Here is a tiny trained network, its code and every weight. The questions are about switching its units off for an input and a class, where a switched-off unit gives its printed mean instead of its output.

import numpy as np


def w(rows, s, z=0):
    codes = np.array(rows[::2]) - 128.0
    scale = np.full(codes.shape[1], s)
    scale[-1] = z or s
    return codes * scale


def f(y):
    return y / 2 * (1 + np.tanh(0.7978845608 * (y + 0.044715 * y**3)))


def log_softmax(a):
    a = a - a.max(-1, keepdims=True)
    return a - np.log(np.exp(a).sum(-1, keepdims=True))


def net(x, mask):
    res = np.array(x, float).reshape(1, 7) / 4 @ E
    y = f(res @ A[0][:, :-1].T + A[0][:, -1])
    res = res + np.where(mask, y, B[0][:, -1]) @ B[0][:, :-1]
    return log_softmax(res[-1] @ U[:, :-1].T + U[:, -1])


A, B = {}, {}
E = w([
[170,238,125,252,2,156,208,92,150,131,64,225],'x0',
[139,111,236,177,115,143,109,169,195,155,151,97],'x1',
[191,108,132,174,116,189,106,158,125,100,245,132],'x2',
[51,95,42,125,112,219,152,46,129,85,63,124],'x3',
[54,250,123,119,130,219,171,73,135,166,146,45],'x4',
[182,189,19,104,153,174,123,147,113,131,53,191],'x5',
[51,246,176,132,202,207,60,231,122,36,82,137],'x6',
],0.0093)
A[0] = w([
[84,145,215,122,167,36,86,229,164,99,69,198,240],'neuron 0',
[44,203,240,186,115,185,139,141,159,144,197,39,178],'neuron 1',
[79,144,85,199,81,206,168,54,93,54,92,201,140],'neuron 2',
[187,102,168,118,199,106,61,204,66,97,227,136,52],'neuron 3',
[212,41,188,169,87,89,145,133,163,168,183,148,85],'neuron 4',
[109,163,104,109,103,112,199,125,165,164,171,154,4],'neuron 5',
[161,255,96,163,127,206,130,168,58,114,81,203,95],'neuron 6',
[157,124,105,134,79,50,177,77,73,195,216,129,92],'neuron 7',
],0.0093,0.0039)
B[0] = w([
[119,92,86,62,104,118,106,148,197,106,110,11,225],'neuron 0',
[146,154,125,159,73,129,101,209,175,46,152,75,252],'neuron 1',
[141,133,142,173,107,186,51,178,112,71,130,107,243],'neuron 2',
[155,88,158,115,192,182,81,206,93,108,122,101,248],'neuron 3',
[144,203,119,218,84,146,120,86,142,112,145,175,247],'neuron 4',
[128,123,165,91,101,105,84,110,123,160,147,102,159],'neuron 5',
[128,156,122,185,116,83,174,98,212,109,168,142,246],'neuron 6',
[132,122,117,85,54,56,218,116,137,153,81,131,232],'neuron 7',
],0.012,0.016)
U = w([
[105,98,145,107,211,188,71,159,66,89,120,113,253],'0',
[153,125,137,177,102,123,128,139,177,94,124,135,208],'1',
[142,124,157,181,112,113,176,35,89,194,98,194,10],'2',
[74,114,124,10,175,98,182,77,110,163,97,115,59],'3',
[89,175,113,181,251,142,140,93,127,110,145,219,23],'4',
],0.011,0.0035)

Each question gives the input, the list of numbers given to net, and the class t.
The units are the neurons (one row each of A and B). Each row of codes is followed by its name. A weight is (code - 128) times the scale printed after its matrix; where a second scale follows, it is the last column's (A, B and U).
mask holds one flag per neuron, in row order. A switched-off neuron (its flag False) gives its mean, the last column of its row in B, instead of its output. The means were averaged over made-up inputs and are rounded, as every weight is.
A unit's drop is (log p(t) with every unit on - log p(t) with that unit switched off) / (log p(t) with every unit on - log p(t) with every unit switched off).
The circuit of an input: a set's keep is (log p(t) with only the set's units on - log p(t) with every unit switched off) / (log p(t) with every unit on - log p(t) with every unit switched off). Starting from all 8 units, units are removed one at a time, each time the one whose removal leaves the highest keep (on an exact tie, the one counted first), for as long as the keep stays at least 0.8.
circuit, biggest first: the units of the circuit, biggest drop first
unit that matters most: the unit with the biggest drop
top k neurons: the k neurons with the biggest drops, biggest first
drop when u is switched off: that unit's drop, to one decimal
input [8,7,-5,-4,0,7,-5], class 2: circuit, biggest first	(neuron 1; neuron 3)
input [-3,6,-7,6,1,2,-3], class 3: circuit, biggest first	(neuron 4; neuron 1)
input [-5,-4,-7,7,-6,7,-5], class 3: circuit, biggest first	(neuron 1)
input [-4,-5,4,5,-1,1,-4], class 3: top 3 neurons	(neuron 4; neuron 1; neuron 3)
input [1,-6,-6,-3,2,6,-6], class 2: top 2 neurons	(neuron 0; neuron 3)
input [8,-7,-4,-1,4,0,-7], class 2: top 3 neurons	(neuron 1; neuron 7; neuron 0)
input [-1,7,8,5,-5,2,1], class 0: top 3 neurons	(neuron 6; neuron 3; neuron 7)
input [-5,0,-5,-7,0,6,4], class 0: top 2 neurons	(neuron 3; neuron 7)
input [-2,-2,-6,8,-6,4,4], class 0: top 4 neurons	(neuron 4; neuron 7; neuron 1; neuron 2)
input [2,0,-7,2,-5,1,-2], class 3: top 2 neurons	(neuron 1; neuron 4)
input [-2,0,6,-3,-3,3,-1], class 0: top 2 neurons	(neuron 3; neuron 6)
input [-4,2,-6,-8,3,-5,4], class 0: top 2 neurons	(neuron 3; neuron 6)
input [-5,-1,2,-5,-4,4,-8], class 2: drop when neuron 0 is switched off	0.1
input [-1,-8,2,-4,5,4,-7], class 3: unit that matters most	neuron 4
input [1,-8,-4,1,0,-8,-6], class 2: drop when neuron 0 is switched off	0.2
input [0,-7,3,-5,4,1,-3], class 3: drop when neuron 4 is switched off	0.3
